Below is a small trained network, with its code and all its weights. Each question gives an input and a target symbol and asks what happens when units are switched off, that is, made to give their printed mean instead of their output.

import numpy as np


def w(rows, s, z=0):
    codes = np.array(rows[::2]) - 128.0
    scale = np.full(codes.shape[1], s)
    scale[-1] = z or s
    return codes * scale


def norm(h):
    return h / np.sqrt((h * h).mean(-1, keepdims=True) + 1e-5)


def f(y):
    return np.maximum(y, 0)


def softmax(a):
    e = np.exp(a - a.max(-1, keepdims=True))
    return e / e.sum(-1, keepdims=True)


def log_softmax(a):
    a = a - a.max(-1, keepdims=True)
    return a - np.log(np.exp(a).sum(-1, keepdims=True))


def net(x, mask):
    ids = ['ΔΛΞΦβεζηθμπ'.index(c) for c in x.split()]
    T = len(ids)
    res = E[ids] + P[:T]
    r = norm(res)
    for j in range(3):
        rows = slice(4 * j, 4 * j + 4)
        q, k, v = (r @ M[0][rows].T for M in (Q, K, V))
        z = softmax(np.where(np.tri(T) > 0, q @ k.T / 4**0.5, -1e9)) @ v
        o = O[0][rows]
        res = res + np.where(mask[j], z, o[:, -1]) @ o[:, :-1]
    y = f(norm(res) @ A[0][:, :-1].T + A[0][:, -1])
    res = res + np.where(mask[3:11], y, B[0][:, -1]) @ B[0][:, :-1]
    return log_softmax(norm(res)[-1] @ U[:, :-1].T + U[:, -1])


Q, K, V, O, A, B = {}, {}, {}, {}, {}, {}
E = w([
[40,124,130,122,132,106,107,153,72,103],'Δ',
[68,132,103,105,134,113,102,160,65,97],'Λ',
[32,103,172,109,121,109,115,109,138,130],'Ξ',
[93,151,125,165,174,127,100,135,150,205],'Φ',
[50,124,149,87,111,101,101,150,108,81],'β',
[122,90,132,132,120,99,179,2,115,141],'ε',
[114,156,185,241,121,157,116,97,111,69],'ζ',
[88,60,140,119,86,189,161,155,77,87],'η',
[105,120,167,90,85,178,56,107,127,113],'θ',
[194,65,124,186,91,59,86,132,160,113],'μ',
[150,165,128,137,103,123,190,142,207,68],'π',
],0.0049)
P = w([
[148,64,201,42,243,103,89,188,150,56],'0',
[23,80,26,104,184,134,49,108,186,61],'1',
[162,119,197,63,182,84,119,187,99,122],'2',
[41,126,40,123,126,133,70,122,151,117],'3',
[148,155,201,84,127,79,133,170,84,166],'4',
[66,142,41,141,79,135,89,121,137,156],'5',
[168,181,184,102,88,86,153,175,61,198],'6',
[95,156,41,156,37,141,115,127,120,192],'7',
[174,220,170,132,54,78,164,162,44,229],'8',
[92,154,2,184,50,122,120,120,132,205],'9',
],0.0033)
Q[0] = w([
[62,146,67,133,105,134,142,85,122,162],'H1',
[158,60,95,141,195,97,167,90,135,106],'H1',
[157,61,19,172,181,253,117,107,254,26],'H1',
[199,121,216,116,136,145,147,124,88,145],'H1',
[157,130,27,193,172,166,75,71,203,154],'H2',
[113,205,211,185,109,42,150,126,50,197],'H2',
[221,101,191,118,202,146,151,161,179,100],'H2',
[226,104,168,123,219,135,198,133,107,107],'H2',
[230,97,150,88,171,113,181,159,171,98],'H3',
[223,180,234,92,245,76,193,182,114,142],'H3',
[74,54,49,93,104,190,103,123,164,151],'H3',
[201,144,183,43,152,102,173,142,116,125],'H3',
],0.0084)
K[0] = w([
[60,166,159,136,135,132,25,145,49,194],'H1',
[97,112,138,148,190,157,113,158,133,55],'H1',
[95,102,123,91,254,113,80,120,155,107],'H1',
[215,130,113,167,40,102,173,175,171,104],'H1',
[60,101,119,142,190,61,158,131,111,72],'H2',
[157,133,131,122,3,159,126,130,57,154],'H2',
[131,104,139,64,159,163,94,140,127,70],'H2',
[96,99,158,43,140,196,75,124,124,102],'H2',
[99,85,132,85,145,122,99,142,134,74],'H3',
[67,108,156,63,120,143,83,160,114,108],'H3',
[177,156,112,175,185,92,146,114,148,135],'H3',
[113,97,159,59,135,132,124,156,106,97],'H3',
],0.0088)
V[0] = w([
[164,189,126,158,92,52,105,195,233,76],'H1',
[168,70,76,94,77,50,119,165,160,161],'H1',
[76,177,129,109,121,162,153,196,151,99],'H1',
[119,208,126,74,145,213,254,139,174,76],'H1',
[106,115,131,201,129,71,209,175,132,94],'H2',
[103,174,101,156,200,82,158,83,118,200],'H2',
[166,160,145,146,96,118,45,91,111,127],'H2',
[136,221,130,82,143,127,100,165,207,126],'H2',
[152,76,136,124,151,48,118,81,139,169],'H3',
[77,137,188,202,87,145,137,83,71,99],'H3',
[142,134,127,109,87,59,169,106,164,42],'H3',
[91,150,108,48,129,155,173,87,99,166],'H3',
],0.005)
O[0] = w([
[126,79,93,52,46,124,182,177,136,132,99],'H1',
[115,113,173,84,155,198,193,157,143,73,113],'H1',
[148,171,101,130,74,141,110,111,203,156,179],'H1',
[97,146,143,74,97,112,55,149,165,254,1],'H1',
[67,69,192,127,63,103,137,151,103,107,95],'H2',
[83,71,127,157,162,89,144,113,161,148,106],'H2',
[215,120,72,132,176,82,107,169,146,144,165],'H2',
[117,203,97,203,150,108,155,163,171,152,121],'H2',
[168,82,79,131,106,88,130,78,158,173,149],'H3',
[125,139,130,90,165,109,91,121,200,16,160],'H3',
[143,207,140,137,102,54,184,99,85,85,111],'H3',
[86,146,96,85,133,174,139,77,96,138,120],'H3',
],0.0056,0.0033)
A[0] = w([
[147,214,163,142,70,59,224,163,151,95,16],'N1',
[20,124,96,81,115,189,163,63,153,101,43],'N2',
[92,158,68,183,107,127,85,112,232,145,46],'N3',
[97,155,75,161,141,66,139,80,121,56,115],'N4',
[149,160,136,145,115,122,126,212,63,100,166],'N5',
[254,62,200,144,105,6,139,128,81,156,195],'N6',
[206,71,237,105,151,132,216,180,169,223,248],'N7',
[171,156,199,67,123,67,143,55,95,98,212],'N8',
],0.0043,0.0017)
B[0] = w([
[89,162,155,196,132,98,139,104,37,142,184],'N1',
[204,117,130,127,136,90,164,149,97,171,192],'N2',
[70,103,148,139,127,207,142,176,106,127,209],'N3',
[166,146,165,102,118,111,128,112,173,175,252],'N4',
[124,91,115,151,134,128,159,120,194,165,212],'N5',
[118,109,174,97,161,114,71,254,88,143,206],'N6',
[149,177,188,33,89,134,164,52,163,79,166],'N7',
[125,115,50,154,98,162,121,107,131,131,227],'N8',
],0.0068,0.0036)
U = w([
[94,114,145,149,104,115,93,116,247,14,108],'Δ',
[65,52,33,174,139,201,156,167,153,177,229],'Λ',
[180,61,36,124,66,74,134,24,162,156,133],'Ξ',
[130,126,233,108,198,125,175,91,229,209,6],'Φ',
[77,204,132,216,91,91,197,92,88,139,152],'β',
[84,112,185,78,254,88,102,77,28,110,62],'ε',
[157,79,155,150,113,37,45,227,85,180,76],'ζ',
[78,160,151,103,76,222,21,78,51,119,131],'η',
[215,221,35,131,206,147,89,138,95,174,122],'θ',
[175,89,132,89,135,168,229,182,59,51,181],'μ',
[118,179,143,9,30,120,152,171,188,179,205],'π',
],0.007,0.0014)

Each question gives the input, a string of symbols that net reads in full, and the target symbol t.
The units are the heads (4 rows each of Q, K, V and O) and the neurons (one row each of A and B). Each row of codes is followed by its name. A weight is (code - 128) times the scale printed after its matrix; where a second scale follows, it is the last column's (O, A, B and U).
mask holds one flag per unit, heads first, then neurons. A switched-off unit (its flag False) gives its mean, the last column of its rows in O or B, instead of its output. The means were averaged over made-up inputs and are rounded, as every weight is.
A unit's drop is (log p(t) with every unit on - log p(t) with that unit switched off) / (log p(t) with every unit on - log p(t) with every unit switched off).
The circuit of an input: a set's keep is (log p(t) with only the set's units on - log p(t) with every unit switched off) / (log p(t) with every unit on - log p(t) with every unit switched off). Starting from all 11 units, units are removed one at a time, each time the one whose removal leaves the highest keep (on an exact tie, the one counted first), for as long as the keep stays at least 0.8.
units of the circuit, in order: the units of the circuit, biggest drop first
unit that matters most: the unit with the biggest drop
top k neurons: the k neurons with the biggest drops, biggest first
heads that matter: for each layer, one digit per head in row order, 1 if its drop is at least 0.15 and else 0, layers parted by /
drop of u: that unit's drop, to one decimal
input η ζ β Δ θ Δ, target Δ: unit that matters most -> H3
input π μ Λ, target π: heads that matter -> 100
input ε Δ Δ π μ Δ ε β Φ π, target β: heads that matter -> 000
input Λ Φ Φ ε ζ, target ζ: heads that matter -> 000
input Ξ ζ Φ Δ Δ, target Φ: top 2 neurons -> (N4, N1)
input β ε ε θ Δ, target θ: heads that matter -> 010
input θ θ μ Ξ, target ζ: units of the circuit, in order -> (H3, N6)
input ε β Φ, target ε: heads that matter -> 100
input η Δ π π Φ ζ Λ θ ζ, target θ: heads that matter -> 011
input Φ ε θ β Ξ Δ ζ μ π η, target β: units of the circuit, in order -> (H3, N1)
input β Ξ Ξ Δ η Ξ β, target η: heads that matter -> 110
input ε β Ξ ε μ ε θ β η, target θ: units of the circuit, in order -> (H2, H1)
input μ Δ Λ ζ Δ Δ, target Δ: heads that matter -> 001
input Δ θ ε Δ Ξ Ξ, target Ξ: heads that matter -> 001
input Φ θ Δ μ Φ θ η, target θ: heads that matter -> 110
input Δ ζ Ξ η θ ε ζ β, target Δ: heads that matter -> 001
input ε θ Λ θ θ Φ μ η Λ, target μ: heads that matter -> 100
input Φ θ Φ, target θ: units of the circuit, in order -> (H2)
input Λ θ Λ η ε θ Δ Φ Φ, target Φ: units of the circuit, in order -> (H2, N7)
input π ε Φ μ ζ Φ θ μ, target ζ: unit that matters most -> N6
input θ Φ Ξ θ μ, target μ: drop of H1 -> 1.1
input ζ θ η μ Δ, target μ: drop of N5 -> 0.0
input Λ π θ Ξ Φ β Ξ Φ η, target η: drop of H1 -> 0.5
input Φ θ μ Ξ θ, target μ: drop of H1 -> 1.5
